Below is a small trained network, with its code and all its weights. Each question gives an input and a class and asks what happens when units are switched off, that is, made to give their printed mean instead of their output.

import numpy as np


def w(rows, s, z=0):
    codes = np.array(rows[::2]) - 128.0
    scale = np.full(codes.shape[1], s)
    scale[-1] = z or s
    return codes * scale


def norm(h):
    return h / np.sqrt((h * h).mean(-1, keepdims=True) + 1e-5)


def f(y):
    return y / 2 * (1 + np.tanh(0.7978845608 * (y + 0.044715 * y**3)))


def log_softmax(a):
    a = a - a.max(-1, keepdims=True)
    return a - np.log(np.exp(a).sum(-1, keepdims=True))


def net(x, mask):
    res = np.array(x, float).reshape(1, 2) / 4 @ E
    u = 0
    for l in range(2):
        y = f(norm(res) @ A[l][:, :-1].T + A[l][:, -1])
        res = res + np.where(mask[u : u + 4], y, B[l][:, -1]) @ B[l][:, :-1]
        u += 4
    return log_softmax(norm(res)[-1] @ U[:, :-1].T + U[:, -1])


A, B = {}, {}
E = w([
[93,81,107,78,102,116,189],'x0',
[140,114,2,115,133,61,146],'x1',
],0.0029)
A[0] = w([
[122,244,169,239,158,103,103,108],'L0N1',
[77,8,4,39,83,126,176,254],'L0N2',
[78,117,253,65,102,105,242,119],'L0N3',
[84,154,249,167,66,213,133,51],'L0N4',
],0.0046,0.0015)
B[0] = w([
[161,76,84,62,179,171,84,184],'L0N1',
[136,101,134,160,152,115,175,254],'L0N2',
[182,158,115,2,93,124,58,195],'L0N3',
[80,150,169,224,99,131,191,212],'L0N4',
],0.0072,0.0062)
A[1] = w([
[26,245,140,186,25,107,172,45],'L1N1',
[10,195,172,120,49,157,93,49],'L1N2',
[130,198,81,138,102,105,1,56],'L1N3',
[98,114,187,170,52,60,120,7],'L1N4',
],0.0056,0.0019)
B[1] = w([
[105,132,107,35,96,179,1,228],'L1N1',
[24,145,81,107,70,57,132,251],'L1N2',
[124,65,134,109,162,224,61,138],'L1N3',
[109,142,100,92,185,92,67,129],'L1N4',
],0.0064,0.0022)
U = w([
[143,74,81,191,154,59,255,193],'0',
[192,72,58,96,202,194,51,125],'1',
[187,121,140,20,93,69,166,120],'2',
[31,188,171,64,26,120,63,176],'3',
[86,138,197,241,155,198,126,157],'4',
[112,173,126,146,151,62,96,2],'5',
[118,148,138,156,128,75,103,15],'6',
],0.0097,0.0052)

Each question gives the input, the list of numbers given to net, and the class t.
The units are the neurons (one row each of A and B). Each row of codes is followed by its name. A weight is (code - 128) times the scale printed after its matrix; where a second scale follows, it is the last column's (A, B and U).
mask holds one flag per neuron, layer by layer. A switched-off neuron (its flag False) gives its mean, the last column of its row in B, instead of its output. The means were averaged over made-up inputs and are rounded, as every weight is.
A unit's drop is (log p(t) with every unit on - log p(t) with that unit switched off) / (log p(t) with every unit on - log p(t) with every unit switched off).
The circuit of an input: a set's keep is (log p(t) with only the set's units on - log p(t) with every unit switched off) / (log p(t) with every unit on - log p(t) with every unit switched off). Starting from all 8 units, units are removed one at a time, each time the one whose removal leaves the highest keep (on an exact tie, the one counted first), for as long as the keep stays at least 0.8.
circuit, biggest first: the units of the circuit, biggest drop first
most important unit: the unit with the biggest drop
top k neurons: the k neurons with the biggest drops, biggest first
k most important neurons of layer l: the k neurons of layer l with the biggest drops, biggest first
drop of u: that unit's drop, to one decimal
input [-5,0], class 1: most important unit : L0N1
input [3,-1], class 2: circuit, biggest first : L0N3, L0N2, L1N1
input [-1,1], class 1: top 3 neurons : L0N4, L0N2, L1N2
input [-4,-2], class 4: top 2 neurons : L0N1, L0N3
input [-2,2], class 1: 2 most important neurons of layer 0 : L0N4, L0N2
input [-4,6], class 0: top 3 neurons : L0N3, L1N1, L0N1
input [-6,-2], class 1: top 2 neurons : L0N1, L0N2
input [-1,2], class 0: top 2 neurons : L0N4, L0N3
input [-2,4], class 0: top 2 neurons : L0N3, L0N4
input [-2,-2], class 4: 2 most important neurons of layer 0 : L0N1, L0N4
input [3,1], class 0: 2 most important neurons of layer 0 : L0N2, L0N1
input [-7,0], class 1: drop of L0N1 : 0.6
input [-4,0], class 1: drop of L0N1 : 0.7
input [-8,-1], class 1: circuit, biggest first : L0N1
input [-2,1], class 1: drop of L1N4 : 0.0
